In the rows, 128 means zero.
Each row of numbers belongs to one of the things below and depends on some of the facts about them. Some rows are named. Which thing is each other row?

Known rows:
faker: [112 102 131 116 165 123 116 125 170 100 112 118 122 118 140 128 134 134
 124 179 155 137 127 139 143 145 128 161 108 134 100 110 156]
gonuba: [135 108 122 120 111 106 110 130 141 169 142 125 143 115 122 126 148 142
 163  87 149 123 128 152 160 149 152 135 110 119 121 125 123]
magrel: [117 111 139 128 182 144  97 158 132 111 103 104 121 138 137  99 108 110
 143 188 146 140 137 105 114 101 126 158 117 163 120 110 122]
fati: [119 109 132 115 141 126 115 114 119 132 155 126 129 131 123 123 131 122
 124 146 122 127 140 117 130 140 130 126 109 129 138 105 151]
mibra: [130 165  98 123 165 109 142 149 124 164 160 135 109 109 157 159 126 143
 157  71 102 112 102 117 139 123 139 106 136 109 163 138 106]
teflekik: [128 140 120 145 104 145 120 148  89 129 113 119 141 138 129 145 121  94
 179 114 100 127 134 140  98  97  60 114 171 128 141 121 131]
skovir: [125 117 125 119 142 105 130 126 109 150 180 133 128 111 104 100 132 123
 130 126 136 125 130 125 148 140 135 129 101 140 142 116 138]
nibram: [140 142 132 151  10 116 167 120 111 116 111 131 168 143 100 138 151 130
  90 112  96 114 125 171 117 122 115  87 166 118 128 153  74]
repor: [135 175 118 131 137 127 153 108 121 127 108 164 117 119 158 177 114 156
 108  75 104 124 103  93 150 116 165 106 139 105 145 147 105]
dreme: [131 104 138 117 117 132 110 119 151 130 137 114 142 139 131 133 148 140
 136  97 124 130 139 142 138 140 179 124 101 131 128 109 140]
binak: [137 109 111 118 114 105 123 125 130 169 134 141 114 111 137 128 141 139
 152 117 164 119 128 149 138 145 100 138 117  93 105 125 107]
sogran: [129 125 147 117 125 124 132 125 163 138 164 131 112 120  87  78 124 123
 100 114 169 135 143 145 132 186 189 129  73 159 128 123 201]
ganum: [147 133 147 132  99 133 132  84 118 128 110 162 133 125 104 116 124 133
  90 102 148 134 127 110 148 135 161 126 121 118 108 141 120]
grinem: [153 126 132 131 142 125 124 105 125 149 168 135 119 109  96 108 141 132
 133  61 151 117 137 143 145 150 158 131 118 120 114 121 115]
klopli: [125 132 144 151 178 160 128 115 131  68 150 105 118 124  98 107 123  99
  94 135 123 117 138 156 101 128 107 132 166 174 116 118 148]
vedrur: [136 123 120 135 118 143 101 143  88 138 108 104 140 152 137 125 120 104
 166 132 118 119 149 130  94  96  84 117 168 135 140 133  99]
greben: [150 121 127 131 139 126 116 108 122 150 138 134 124 117 100 109 145 141
 121  92 138 132 125 133 143 141 173 135 118 122 111 137 124]
rumim: [113 119 134 118 113 124 137 127 125 125 143 144 130 125 118 134 131 117
 141 144 127 146 130 127 130 128 104 138 103 115 123 100 163]
moskofon: [110 101 137 114 164 126 114 117 146 111 151 120 122 121 120 108 133 126
 103 186 145 134 137 125 136 140 142 148  91 146 124  99 162]
brega: [119 145 105 130 157 131 130 132 116 121 140 116 123 132 150 166 127 123
 145 115  89 112 124 130 115 124  85 110 163 120 155 131 127]
sudrum: [114 102 119 115 150 117 117 126 127 126 137 124 124 121 146 133 130 125
 135 191 133 127 132 121 131 135  91 139 113 114 131 112 136]

Facts:
berem	Ξ	buvode; berem	Ξ	stifo; danor	Ξ	plonuber
dratri	Ξ	vibas; dratri	Ξ	nefo; dreklo	Ξ	lugru
dreklo	Ξ	skogru; dreme	Ξ	gritru; dridran	Ξ	pliplam
drires	Ξ	troma; fati	Ξ	magrel; fiparem	Ξ	trefam
flori	Ξ	grizir; fluzulu	Ξ	buvode; ganum	Ξ	zanu
ganum	Ξ	binak; ganum	Ξ	buvode; giga	Ξ	tritos
giga	Ξ	buvode; giga	Ξ	trefam; giga	Ξ	drevo
gonuba	Ξ	bresta; greben	Ξ	plotun; grimitrol	Ξ	zanas
grinem	Ξ	plotun; grinem	Ξ	stifo; gritru	Ξ	roskis
grizir	Ξ	fleforur; grizir	Ξ	skogru; grufluror	Ξ	faker
grufluror	Ξ	buvode; grufluror	Ξ	gonuba; kaso	Ξ	bresta
kaso	Ξ	gritru; kaso	Ξ	siplor; kebor	Ξ	dabres
kebor	Ξ	plotun; kiplar	Ξ	tritrok; kiplar	Ξ	fiparem
kleve	Ξ	pleflak; klibrin	Ξ	vibas; klibrin	Ξ	stifo
klobur	Ξ	fleforur; klopli	Ξ	dratri; lafil	Ξ	zanas
lafil	Ξ	stegru; laflofe	Ξ	berem; laflofe	Ξ	treno
lepos	Ξ	seklen; leskes	Ξ	zanas; naflo	Ξ	dosur
naflo	Ξ	vibas; nibram	Ξ	roskis; nibram	Ξ	grimitrol
parek	Ξ	trefam; parek	Ξ	kloge; plotun	Ξ	stifo
repor	Ξ	dosur; reto	Ξ	faker; revi	Ξ	plotun
roklim	Ξ	lafil; runar	Ξ	magrel; seratil	Ξ	stifo
sitas	Ξ	fopus; sitas	Ξ	sudrum; skavem	Ξ	seklen
skimok	Ξ	kaso; skovir	Ξ	seklen; sogran	Ξ	drevo
sogran	Ξ	skogru; stamubir	Ξ	gritru; stegru	Ξ	gragre
stifo	Ξ	buvode; stimom	Ξ	kaso; sugre	Ξ	roskis
sugre	Ξ	trefam; sugre	Ξ	stifo; trefam	Ξ	fluzulu
treni	Ξ	pugrel; treta	Ξ	plotun; treta	Ξ	kaso
triflim	Ξ	zanas; tritos	Ξ	plotun; tritrok	Ξ	vibas
tritrok	Ξ	klobur; tritrok	Ξ	berem; vatres	Ξ	tritos
vibas	Ξ	buvode; vibas	Ξ	stifo; vokegol	Ξ	faker
vopli	Ξ	fopus; zateruk	Ξ	treta; zodrefas	Ξ	troma
zodrefas	Ξ	stifo; baskim	σ	grekal; baskim	σ	stamubir
baso	σ	vises; baso	σ	gragre; dadum	σ	ziter
dratri	σ	goruk; dratri	σ	plotun; dratri	σ	stana
dratri	σ	mibra; drires	σ	flori; faker	σ	stamubir
faker	σ	gonuba; fiparem	σ	braba; fiparem	σ	grufluror
fiparem	σ	gritru; fiparem	σ	teflekik; fiparem	σ	triflim
flabren	σ	revi; giflol	σ	dabres; giflol	σ	leso
giflol	σ	megrefem; giflol	σ	fluzulu; grika	σ	dabres
grika	σ	teflekik; grika	σ	vedrur; grika	σ	nefo
kaso	σ	seratil; kaso	σ	pomas; kiplar	σ	tritos
kiplar	σ	roklim; kiplar	σ	mibra; klakofis	σ	zodrefas
klakofis	σ	pliplam; klakofis	σ	buvode; klakofis	σ	plotun
klakofis	σ	treni; klakofis	σ	repor; klatrem	σ	dosur
klatrem	σ	stana; klatrem	σ	gritru; klatrem	σ	brega
klazu	σ	pliplam; klazu	σ	motu; klefor	σ	stamubir
kleve	σ	tritos; klibrin	σ	flelak; klopli	σ	grufluror
klopli	σ	gragre; klopli	σ	mose; leskes	σ	plagen
leskes	σ	duplibron; ludratru	σ	brabrer; magrel	σ	nunil
magrel	σ	brutra; moskofon	σ	platram; moskofon	σ	lepos
pleflak	σ	brabrer; pligre	σ	platram; rapur	σ	stepim
ritran	σ	roklim; ritran	σ	grimitrol; siplor	σ	dabres
siplor	σ	lobroplal; siplor	σ	kloge; siplor	σ	brutra
skavem	σ	dopam; skavem	σ	naskik; skavem	σ	motu
skimok	σ	nefo; sogran	σ	binak; sogran	σ	grizir
sogran	σ	klidram; stimom	σ	grizir; stimom	σ	reto
timis	σ	dabres; timis	σ	skudas; timis	σ	livum
timis	σ	drevo; timis	σ	lafil; trefam	σ	bresta
trefam	σ	gragre; treno	σ	fopus; treno	σ	vises
treno	σ	vedrur; tritrok	σ	platram; troma	σ	goruk
troma	σ	duve; tutir	σ	pliplam; tutir	σ	dreklo
vokegol	σ	motu; vuza	σ	braba; vuza	σ	nibram
zabis	σ	naskik; zabis	σ	triflim; zateruk	σ	vatres
zateruk	σ	berem; zateruk	σ	brabrer; zateruk	σ	skogru
zateruk	σ	nibram; zepel	σ	triflim; baskim	φ	141
baso	φ	266; berem	φ	266; binak	φ	266
braba	φ	141; brabrer	φ	909; brega	φ	909
bresta	φ	141; brutra	φ	909; buvode	φ	141
dabres	φ	909; dadum	φ	141; danor	φ	266
dopam	φ	141; dosur	φ	141; dratri	φ	909
dreklo	φ	141; dreme	φ	909; drevo	φ	141
dridran	φ	266; drires	φ	141; duplibron	φ	909
duve	φ	141; faker	φ	909; fati	φ	909
fiparem	φ	266; flabren	φ	909; fleforur	φ	266
flelak	φ	259; flori	φ	909; fluzulu	φ	196
fopus	φ	909; ganum	φ	141; giflol	φ	909
giga	φ	909; giger	φ	196; gonuba	φ	266
goruk	φ	266; gragre	φ	909; greben	φ	259
grekal	φ	909; grika	φ	259; grimitrol	φ	196
grinem	φ	266; gritru	φ	909; grizir	φ	196
grufluror	φ	909; kaso	φ	909; kebor	φ	141
kiplar	φ	266; klakofis	φ	196; klatrem	φ	909
klazu	φ	909; klefor	φ	909; kleve	φ	141
klibrin	φ	141; klidram	φ	259; klobur	φ	141
kloge	φ	909; klopli	φ	909; lafil	φ	909
laflofe	φ	141; lepos	φ	909; leskes	φ	909
leso	φ	141; livum	φ	909; lobroplal	φ	909
ludratru	φ	196; lugru	φ	909; magrel	φ	909
megrefem	φ	909; mibra	φ	266; mose	φ	141
moskofon	φ	909; motu	φ	266; naflo	φ	909
naskik	φ	909; nefo	φ	141; nibram	φ	141
nunil	φ	909; parek	φ	909; plagen	φ	909
platram	φ	909; pleflak	φ	909; pligre	φ	196
pliplam	φ	909; plonuber	φ	266; plotun	φ	909
pomas	φ	909; pugrel	φ	909; rapur	φ	909
repor	φ	141; reto	φ	909; revi	φ	141
ritran	φ	141; roklim	φ	259; roskis	φ	266
rumim	φ	196; runar	φ	141; seklen	φ	266
seratil	φ	266; siplor	φ	259; sitas	φ	909
skavem	φ	909; skimok	φ	196; skogru	φ	266
skovir	φ	266; skudas	φ	141; sogran	φ	266
stamubir	φ	909; stana	φ	259; stegru	φ	909
stepim	φ	141; stifo	φ	196; stimom	φ	141
sudrum	φ	909; sugre	φ	909; teflekik	φ	196
timis	φ	259; trefam	φ	909; treni	φ	259
treno	φ	909; treta	φ	141; triflim	φ	141
tritos	φ	909; tritrok	φ	141; troma	φ	259
tutir	φ	259; vatres	φ	259; vedrur	φ	909
vibas	φ	909; vises	φ	259; vokegol	φ	909
vopli	φ	909; vufon	φ	909; vugur	φ	141
vuza	φ	141; zabis	φ	266; zanas	φ	141
zanu	φ	909; zateruk	φ	266; zepel	φ	909
ziter	φ	909; zodrefas	φ	141

Rows to name:
No name comes twice in this set of rows, the named rows included.
[136 160 129 146  30 119 165 144 100 125 118 135 149 150 131 138 133 135
 108 114  91 115 115 134 100  91 122  88 163 119 146 152  49] => triflim
[126  98 110 105 103 113 113 111 111 167 135 138 132 135 145 149 140 138
 159 153 129 125 142 121 132 135 105 117 111  90 130 116 134] => platram
[146 140 120 150  92 142 127 140  88 140  62 136 143 144 133 126 106 118
 145 117 144 128 125 107 112  86  79 128 168 114 108 161  64] => nefo
[ 99 109 124 133 130 117 144 125 131  92 146 110 139 118 108 119 142 104
  98 201 120 124 133 173 117 151  47 133 156 142 121 120 160] => pleflak
[147 134 153 137 107 136 137  83 128 111 111 160 125 116  99 115 127 139
  77 113 162 139 126 124 150 134 181 134 118 124  95 135 118] => klibrin
[126 162 121 137 209 126 139 147 162 106 128 128  92 105 144 128 125 153
 104 129 118 130  90 111 144 133 152 152 131 136 119 145 110] => troma
[124 152 132 131 191 148 127 118 148  93 152 115 116 120 132 150 126 133
 113  87 103 122 120 127 134 139 151 123 133 146 139 123 160] => vokegol
[124 117 158 132 182 156  94 154 127  98 122  95 122 143 110  80 102 105
 135 159 145 140 150 106 107  97 151 159 118 188 128 109 132] => giflol
[127 120 127 124 109 105 129 165 171 147 125 111 130 122 139 127 146 148
 154 109 150 125 116 160 135 136 143 146 114 131 106 123  93] => roskis
[141 145 102 120 153 137 121 114 147 138 131 135 109 127 178 195 131 153
 165  69 114 112 120 117 135 133 131 115 147  91 127 130 127] => tritos
[112 152 130 148 183 123 147 155 136 100 165 104 116 112 101 103 122 110
 107 124 112 113 113 152 120 132 119 130 150 172 141 134 134] => zabis

The same things again, as new rows of numbers:
Some rows with their names:
vokegol: [127 146 114 146 136 141 130 127 138 131 115 123 136 142 140 123 136 152
 127 135 137 139 138 117 131 110 136 130 141 133 139 146 138 129 127 113
 131 136]
skovir: [128 137 123 146 111 137 130 144 100 135 123 110 124 122 112 132 127 137
 105 121 137 116 124 127 146 122 126 124 120 136 113 119 126 128 119 153
 129 126]
seratil: [127 110 122 122 110 134 139 125 143 118 129 125 121 134  99 127 134 142
 158 123 135 115 100 118 122 135 124 128 169 132 126 132 120 119 123 128
 140 124]
zepel: [119 163 132 150 140 131 117 112 107 140 140 112 136 139 153 132 127 144
  99 133 127 131 150 138 128 111 130 108 132 128 136 147 135 145 123 115
 129 132]
vedrur: [141 135 147  95 117 106 123 132 118 145 155 125 137 128 149 144 119 118
 128 133 129 118 114 154 124 164 131 117 120 146 154 143 121 132 119 127
 139 136]
lepos: [129  96 127 102 122 135 129 130  97 127 126 147 120 111 133 133 125 121
  93 127 144 119 114 131 139 137 136 117 112 135 129 137 121 121 113 133
 130 129]
vibas: [125 126 129 112 150 136 127 111 121 110 130 128 121 147 129 125 128 133
 123 132 128 124 117 119  92 127 130 145 172 117 147 149 130 116 145 102
 133 128]
timis: [104 219 115 157 117 138 108 162 126 149 132  92 142 122 120 131 109 159
 101 106 129 130 139 107 114 133 135 181  59 142 166 171 138 144 153 146
 123 130]
skudas: [136 123 142 148 117 113 127 159 166 132 140 116 136 109 124 135 122 102
 149 117 123 124 107 137 120 177 125 146  84 150 129  98 122 131 126 146
 122 132]
pliplam: [157  73 146 102 122 120 146 143 119 137 103 123 124 131 143 130 134  98
 137 156 132 133 124 147 120 125 133 108 146 153 135  67 129 119 136 109
 127 129]
stimom: [100 104 104 174 138 141 132 135 174 122 124 155 126 104 120 124 124 148
 158 116 122 144 143  99 158 134 132 132  76 116  99 148 129 131 119 150
 113 131]
baskim: [106 130 111 185 144 143 121 136 126 117 117 121 123 111 120 126 123 124
 104 111 123 134 143 114 129 109 124 138  83 117  90 122 133 133 135 144
 111 123]
gonuba: [123  93 123 112 125 135 140 130 136 130 122 156 116 121 104 128 120 141
 156 126 135 130 114 118 135 157 129 125 140 123 119 111 121 116 131 154
 133 127]
duve: [145  92 134 150 123 118 139 141 151 121 117 115 129 116 128 128 139 102
 148 136 123 133 127 131 132 122 121 111 105 145 105  72 128 130 120 138
 119 125]
nunil: [131 112 142  95 119 123 126 141 108 137 127 126 127 121 135 136 118 120
 113 126 133 120 109 140 120 161 134 140 110 145 147 136 123 121 128 132
 131 135]
treni: [146 131 124 107 103 123 143 152 125 138  92 108 129 125 122 126 139 121
 143 149 137 132 127 116 141 105 130 123 102 168 155  94 134 132 129 128
 129 122]
naskik: [150 122 143 108 128 116 134 119 114 130 131 131 132 134 148 136 133 114
 120 148 131 125 122 146 133 125 129  93 137 135 143 113 125 132 120 121
 134 130]
skimok: [115 154 112 153 128 131 122 143 155 141 146 143 143 132 133 130 120 162
 169 120 129 137 136 138 150 165 141 134 121 119 121 180 124 126 113 136
 131 146]
giger: [130 120 128 135 137 135 126 134  93 128 126 134 126 130 125 129 122 125
 107 123 134 128 125 145 129 130 131 123 131 121 109 118 125 114 124 129
 127 132]
roskis: [120 122 123 124 132 135 133 124 136 135 122 138 115 133 105 124 117 134
 171 130 112 131 146 138 124 124 125 139 147 110 118 117 128 122 140 136
 125 124]
klidram: [122 109 129  89 114 131 133 129 100 134 118 135 108 104 109 129 121 119
 104 126 135 124 119 109 123 129 129 124  83 141 143 121 124 129 131 145
 130 117]

Name these rows:
No name comes twice in this set of rows, the named rows included.
[112 197 124 152 149 138 106 115 123 128 147 102 138 153 141 126 118 154
 113 120 125 129 146 123  99 126 130 153 157 111 152 167 136 135 147 107
 131 135] => treno
[136 118 148  77 126 112 121 137 149 133 140 137 134 133 132 131 116 119
 139 124 127 126 107 137 101 179 133 160 133 133 168 144 122 120 139 120
 134 135] => kloge
[114 155 129 147 152 137 111 144 106 146 125 116 131 126 136 132 108 135
  89 118 129 127 141 135 105 140 137 163  96 127 145 139 135 133 155 134
 121 137] => magrel
[137 141 133  96 118 110 133  96 152 130 162 133 139 143 151 138 143 141
 161 141 133 122 111 132 142 144 128  91 164 136 148 165 122 138  97 109
 151 136] => grufluror
[111 150 110 175 134 140 131 122 177  99 133 103 131 129 115 122 141 141
 153 115 127 124 124 101 117 119 122 146 139 128 121 144 130 130 124 126
 124 126] => klibrin
[137 131 141 106 130 115 124 135 146 121 145 128 139 143 122 128 122 126
 169 119 132 118  92 143 105 177 131 156 166 132 146 141 118 109 133 117
 136 139] => fluzulu
[116 180 126 129 157 137 111 100 138 123 143 131 133 155 145 122 125 148
 134 129 122 139 145 126 107 113 126 140 172 100 145 170 135 135 151 102
 133 130] => trefam
[117 142 121  83 119 127 132  87 123 121 145 154 117 123 120 132 133 140
 127 135 132 131 111 101 136 119 117  97 139 119 142 164 120 141 115 139
 146 114] => vatres
[110 129 108 185 134 133 128 123 155 112 131 108 129 122 117 126 134 131
 143 114 125 129 132 109 130 121 122 134 110 125 110 134 130 133 119 130
 118 127] => drires
[139 120 141  91 119 105 137 106 147 141 142 156 132 140 150 136 128 123
 180 159 112 142 140 148 136 139 133  87 152 124 141 127 127 137 109 114
 141 136] => gritru
[122 177 117 128 118 146 120 136 145 122 112 144 138 139 107 103 127 155
  94 103 143 136 125 108 151 105 127 150 136 100 106 156 130 119 141 145
 125 119] => sogran
[147 121 127 131  95  95 135 109 154 121 149 105 131 120 133 134 147  90
 192 141 101 121 150 161 156  96 113  96 119 128 110 123 125 144  78 114
 127 125] => triflim
[125 177 116 174 148 143 127 119 140 117 105  82 141 169 137 119 145 159
 130 141 136 132 152 113 112  72 133 145 165 136 144 142 144 129 147  85
 125 133] => dratri
[ 84 184  94 170 138 157 121  99 121 133 146 141 125 135 117 125 122 187
 123 118 125 136 156 107 158 102 129  94 145  92  90 181 132 142 120 145
 132 129] => zateruk

